Below is a small trained network, with its code and all its weights. Each question gives an input and a class and asks what happens when units are switched off, that is, made to give their printed mean instead of their output.

import numpy as np


def w(rows, s, z=0):
    codes = np.array(rows[::2]) - 128.0
    scale = np.full(codes.shape[1], s)
    scale[-1] = z or s
    return codes * scale


def f(y):
    return np.maximum(y, 0)


def log_softmax(a):
    a = a - a.max(-1, keepdims=True)
    return a - np.log(np.exp(a).sum(-1, keepdims=True))


def net(x, mask):
    res = np.array(x, float).reshape(1, 7) / 4 @ E
    y = f(res @ A[0][:, :-1].T + A[0][:, -1])
    res = res + np.where(mask, y, B[0][:, -1]) @ B[0][:, :-1]
    return log_softmax(res[-1] @ U[:, :-1].T + U[:, -1])


A, B = {}, {}
E = w([
[35,86,57,183,184,111,135,138],'x0',
[123,129,129,130,123,128,129,131],'x1',
[124,127,130,129,125,127,128,132],'x2',
[136,188,66,153,99,86,30,162],'x3',
[128,129,124,125,129,127,129,123],'x4',
[126,127,126,124,128,129,128,123],'x5',
[119,135,188,183,139,70,123,12],'x6',
],0.011)
A[0] = w([
[138,121,72,65,123,190,134,222,253],'N1',
[83,72,128,156,172,115,177,103,111],'N2',
[117,162,98,158,126,72,70,132,175],'N3',
[63,135,33,182,157,68,68,151,78],'N4',
[141,105,163,94,126,170,177,117,202],'N5',
[69,59,110,145,184,133,178,122,128],'N6',
[185,209,101,94,67,129,63,174,154],'N7',
[115,142,196,199,132,54,117,1,207],'N8',
[72,67,164,168,180,116,180,85,158],'N9',
],0.0077,0.0052)
B[0] = w([
[123,2,94,123,107,154,151,186,236],'N1',
[131,72,85,159,116,92,91,137,177],'N2',
[167,160,162,109,111,131,123,107,188],'N3',
[173,101,212,26,149,182,224,81,198],'N4',
[123,62,156,101,149,160,173,138,192],'N5',
[110,64,78,172,127,119,95,161,190],'N6',
[213,119,96,152,47,97,90,113,205],'N7',
[160,152,141,124,134,14,115,78,245],'N8',
[134,64,102,134,131,87,122,116,201],'N9',
],0.0098,0.012)
U = w([
[137,112,163,66,128,222,200,145,251],'0',
[142,104,43,184,97,97,35,136,63],'1',
[134,150,216,82,181,112,179,81,226],'2',
[134,254,154,187,108,108,41,112,17],'3',
[4,106,68,177,177,185,134,188,24],'4',
],0.0089,0.0021)

Each question gives the input, the list of numbers given to net, and the class t.
The units are the neurons (one row each of A and B). Each row of codes is followed by its name. A weight is (code - 128) times the scale printed after its matrix; where a second scale follows, it is the last column's (A, B and U).
mask holds one flag per neuron, in row order. A switched-off neuron (its flag False) gives its mean, the last column of its row in B, instead of its output. The means were averaged over made-up inputs and are rounded, as every weight is.
A unit's drop is (log p(t) with every unit on - log p(t) with that unit switched off) / (log p(t) with every unit on - log p(t) with every unit switched off).
The circuit of an input: a set's keep is (log p(t) with only the set's units on - log p(t) with every unit switched off) / (log p(t) with every unit on - log p(t) with every unit switched off). Starting from all 9 units, units are removed one at a time, each time the one whose removal leaves the highest keep (on an exact tie, the one counted first), for as long as the keep stays at least 0.8.
units of the circuit, in order: the units of the circuit, biggest drop first
most important unit: the unit with the biggest drop
top k neurons: the k neurons with the biggest drops, biggest first
drop of u: that unit's drop, to one decimal
input [7,0,-1,3,6,-2,7], class 2: units of the circuit, in order -> [N4]
input [2,-2,-2,-8,-1,-7,-8], class 4: units of the circuit, in order -> [N4, N6]
input [4,-6,2,1,7,-5,8], class 2: top 2 neurons -> [N4, N7]
input [1,-1,-1,-8,-4,-2,-6], class 4: top 2 neurons -> [N4, N6]
input [4,-8,-2,-7,-1,8,1], class 1: top 2 neurons -> [N2, N9]
input [-8,6,-8,2,4,-5,8], class 3: units of the circuit, in order -> [N4, N1]
input [4,-6,-7,-2,5,0,0], class 4: top 2 neurons -> [N7, N8]
input [-8,-7,6,3,6,1,-6], class 1: top 2 neurons -> [N7, N4]
input [-6,2,6,1,-6,3,-7], class 1: top 3 neurons -> [N7, N4, N3]
input [7,-8,6,1,3,4,7], class 2: top 3 neurons -> [N4, N7, N1]
input [1,-5,-8,-5,-1,4,8], class 1: units of the circuit, in order -> [N4, N2]
input [3,8,-5,2,-8,-2,3], class 2: units of the circuit, in order -> [N4, N1]
input [8,5,8,3,7,-1,0], class 0: top 2 neurons -> [N4, N8]
input [3,8,-1,1,8,5,-8], class 0: units of the circuit, in order -> [N4]
input [2,-6,-3,3,-8,-4,-7], class 0: top 2 neurons -> [N4, N8]
input [6,0,7,-1,4,5,0], class 4: top 4 neurons -> [N7, N8, N6, N4]
input [-8,5,1,2,0,-8,-7], class 1: top 2 neurons -> [N7, N4]
input [-2,-8,-5,1,-4,7,5], class 3: top 2 neurons -> [N4, N1]
input [6,2,3,7,8,-3,-7], class 0: drop of N4 -> 0.7
input [7,1,4,-8,7,-6,8], class 1: drop of N9 -> 0.0
input [-5,6,5,5,1,-1,1], class 3: drop of N2 -> 0.1
input [7,8,0,2,6,7,5], class 2: drop of N7 -> 0.1
input [-1,-7,7,7,-3,5,2], class 3: most important unit -> N1
